Below are the code and all the weights of a small trained network. Each question names an input and a target symbol and asks about switching units off, where a switched-off unit gives its printed mean instead of its output.

import numpy as np


def w(rows, s, z=0):
    codes = np.array(rows[::2]) - 128.0
    scale = np.full(codes.shape[1], s)
    scale[-1] = z or s
    return codes * scale


def f(y):
    return np.maximum(y, 0)


def softmax(a):
    e = np.exp(a - a.max(-1, keepdims=True))
    return e / e.sum(-1, keepdims=True)


def log_softmax(a):
    a = a - a.max(-1, keepdims=True)
    return a - np.log(np.exp(a).sum(-1, keepdims=True))


def net(x, mask):
    ids = ['ΔΞΠγεζθλφψ'.index(c) for c in x.split()]
    T = len(ids)
    res = E[ids] + P[:T]
    r = res
    for j in range(2):
        rows = slice(2 * j, 2 * j + 2)
        q, k, v = (r @ M[0][rows].T for M in (Q, K, V))
        z = softmax(np.where(np.tri(T) > 0, q @ k.T / 2**0.5, -1e9)) @ v
        o = O[0][rows]
        res = res + np.where(mask[j], z, o[:, -1]) @ o[:, :-1]
    y = f(res @ A[0][:, :-1].T + A[0][:, -1])
    res = res + np.where(mask[2:26], y, B[0][:, -1]) @ B[0][:, :-1]
    return log_softmax(res[-1] @ U[:, :-1].T + U[:, -1])


Q, K, V, O, A, B = {}, {}, {}, {}, {}, {}
E = w([
[92,97,76,179],'Δ',
[142,197,55,122],'Ξ',
[109,107,147,29],'Π',
[191,99,226,125],'γ',
[72,121,123,236],'ε',
[54,107,54,88],'ζ',
[152,112,200,79],'θ',
[85,152,167,196],'λ',
[112,110,239,144],'φ',
[160,251,110,97],'ψ',
],0.012)
P = w([
[3,254,172,119],'0',
[55,81,118,149],'1',
[184,124,129,86],'2',
[128,241,85,161],'3',
[57,82,118,154],'4',
[199,121,130,91],'5',
[127,206,72,165],'6',
[59,82,118,156],'7',
[210,118,129,96],'8',
[131,200,74,164],'9',
[57,82,116,156],'10',
[203,119,126,93],'11',
],0.0083)
Q[0] = w([
[116,5,105,142],'head 0',
[96,151,151,127],'head 0',
[66,83,185,150],'head 1',
[123,100,112,72],'head 1',
],0.025)
K[0] = w([
[3,198,189,66],'head 0',
[109,105,106,152],'head 0',
[38,180,167,101],'head 1',
[139,106,118,76],'head 1',
],0.025)
V[0] = w([
[161,67,88,128],'head 0',
[70,172,101,106],'head 0',
[140,139,101,254],'head 1',
[169,62,84,122],'head 1',
],0.0095)
O[0] = w([
[31,96,135,75,25],'head 0',
[162,117,10,128,149],'head 0',
[184,72,140,253,114],'head 1',
[143,62,3,81,1],'head 1',
],0.0052,0.0057)
A[0] = w([
[136,90,198,120,118],'neuron 0',
[139,161,89,109,117],'neuron 1',
[101,85,77,156,156],'neuron 2',
[168,126,174,177,97],'neuron 3',
[63,44,170,115,125],'neuron 4',
[200,122,133,63,108],'neuron 5',
[190,82,204,57,100],'neuron 6',
[126,136,68,151,180],'neuron 7',
[119,4,131,141,153],'neuron 8',
[81,144,76,142,45],'neuron 9',
[47,24,178,146,97],'neuron 10',
[61,162,101,149,141],'neuron 11',
[113,96,129,176,196],'neuron 12',
[207,106,115,99,145],'neuron 13',
[119,153,115,133,114],'neuron 14',
[103,143,70,184,2],'neuron 15',
[109,167,157,132,63],'neuron 16',
[144,152,170,99,155],'neuron 17',
[203,68,83,124,77],'neuron 18',
[72,120,113,91,147],'neuron 19',
[131,133,150,149,139],'neuron 20',
[124,135,142,174,99],'neuron 21',
[192,114,92,69,58],'neuron 22',
[54,96,145,166,131],'neuron 23',
],0.014,0.0072)
B[0] = w([
[100,92,176,92,239],'neuron 0',
[140,89,103,127,143],'neuron 1',
[157,118,137,182,158],'neuron 2',
[83,72,76,112,254],'neuron 3',
[128,206,102,141,152],'neuron 4',
[76,112,157,79,178],'neuron 5',
[221,156,81,192,251],'neuron 6',
[92,112,122,159,170],'neuron 7',
[114,132,51,71,158],'neuron 8',
[83,181,124,71,137],'neuron 9',
[243,108,91,125,162],'neuron 10',
[204,129,124,101,171],'neuron 11',
[103,208,159,139,215],'neuron 12',
[92,145,163,77,180],'neuron 13',
[106,135,131,136,138],'neuron 14',
[127,97,148,2,145],'neuron 15',
[115,131,80,155,161],'neuron 16',
[136,140,179,148,236],'neuron 17',
[168,71,167,179,145],'neuron 18',
[124,72,134,141,145],'neuron 19',
[116,139,112,109,200],'neuron 20',
[100,124,95,160,184],'neuron 21',
[120,170,51,120,145],'neuron 22',
[117,86,171,127,178],'neuron 23',
],0.037,0.0078)
U = w([
[134,194,53,56,160],'Δ',
[54,218,87,163,89],'Ξ',
[159,62,255,68,107],'Π',
[206,168,69,187,99],'γ',
[109,56,80,88,40],'ε',
[65,227,199,53,235],'ζ',
[138,222,207,133,105],'θ',
[41,128,144,59,146],'λ',
[105,95,176,220,255],'φ',
[40,109,253,122,68],'ψ',
],0.0092,0.004)

Each question gives the input, a string of symbols that net reads in full, and the target symbol t.
The units are the heads (2 rows each of Q, K, V and O) and the neurons (one row each of A and B). Each row of codes is followed by its name. A weight is (code - 128) times the scale printed after its matrix; where a second scale follows, it is the last column's (O, A, B and U).
mask holds one flag per unit, heads first, then neurons. A switched-off unit (its flag False) gives its mean, the last column of its rows in O or B, instead of its output. The means were averaged over made-up inputs and are rounded, as every weight is.
A unit's drop is (log p(t) with every unit on - log p(t) with that unit switched off) / (log p(t) with every unit on - log p(t) with every unit switched off).
The circuit of an input: a set's keep is (log p(t) with only the set's units on - log p(t) with every unit switched off) / (log p(t) with every unit on - log p(t) with every unit switched off). Starting from the 12 units with the biggest drops (on a tie, the unit counted first), units are removed one at a time, each time the one whose removal leaves the highest keep (on an exact tie, the one counted first), for as long as the keep stays at least 0.8.
circuit, biggest first: the units of the circuit, biggest drop first
most important unit: the unit with the biggest drop
k most important neurons: the k neurons with the biggest drops, biggest first
which heads matter: for each layer, one digit per head in row order, 1 if its drop is at least 0.15 and else 0, layers parted by /
input λ γ φ φ φ Π, target Δ: circuit, biggest first -> [neuron 22; head 1; neuron 5; neuron 6]
input γ φ φ ε, target λ: circuit, biggest first -> [neuron 15; neuron 6]
input φ γ θ γ ε ζ γ Π ε ε ψ ε, target Ξ: most important unit -> neuron 0
input γ λ γ Δ ψ γ ζ λ, target γ: which heads matter -> 00
input ε ψ γ γ φ Π φ ψ γ ε γ ψ, target ζ: 2 most important neurons -> [neuron 5; neuron 3]
input Π ε γ Ξ γ φ θ Δ, target Π: which heads matter -> 11
input φ φ ε, target Ξ: which heads matter -> 10
input θ γ φ ε Δ γ Δ φ Ξ φ ε, target θ: 2 most important neurons -> [neuron 6; neuron 12]
input Π ζ φ λ, target Ξ: 2 most important neurons -> [neuron 0; neuron 12]
input ψ φ φ Π, target Π: circuit, biggest first -> [neuron 12; neuron 3; neuron 21]
input γ ψ ψ γ γ ε γ γ, target γ: 3 most important neurons -> [neuron 6; neuron 10; neuron 5]
input γ γ γ λ φ φ Π, target Π: which heads matter -> 11
input γ φ λ φ φ ζ, target ε: which heads matter -> 01
input λ Δ γ Δ γ γ φ γ γ ε γ, target λ: most important unit -> head 0
input Δ Δ γ λ ε φ φ φ φ φ ε, target Δ: 4 most important neurons -> [neuron 15; neuron 12; neuron 6; neuron 8]
input γ γ φ Δ φ ψ γ γ γ Δ φ Δ, target φ: 3 most important neurons -> [neuron 18; neuron 6; neuron 0]
input γ γ γ φ, target ψ: 4 most important neurons -> [neuron 6; neuron 0; neuron 23; neuron 17]
input γ γ λ γ ε, target γ: 3 most important neurons -> [neuron 10; neuron 0; neuron 11]
input Π λ ε ε γ φ ε ε, target Π: circuit, biggest first -> [neuron 11; neuron 23]
input ψ Δ φ Ξ ε, target ψ: circuit, biggest first -> [neuron 6]
input γ φ θ γ θ γ γ γ, target γ: which heads matter -> 00
input Π γ ε Ξ φ ε λ λ ψ, target ζ: 4 most important neurons -> [neuron 3; neuron 13; neuron 6; neuron 0]
input ψ γ γ γ Ξ ζ γ γ φ φ Π Δ, target φ: 4 most important neurons -> [neuron 18; neuron 7; neuron 2; neuron 0]
input φ φ γ γ γ φ, target γ: which heads matter -> 10
input ε Δ Δ γ Δ Π, target Δ: which heads matter -> 01
input γ ζ φ φ ζ, target γ: 3 most important neurons -> [neuron 2; neuron 0; neuron 3]
input ψ Δ γ Δ γ γ γ γ Π ψ φ, target ψ: most important unit -> head 0
input θ φ φ γ φ ε γ ε Δ ε φ, target θ: which heads matter -> 11
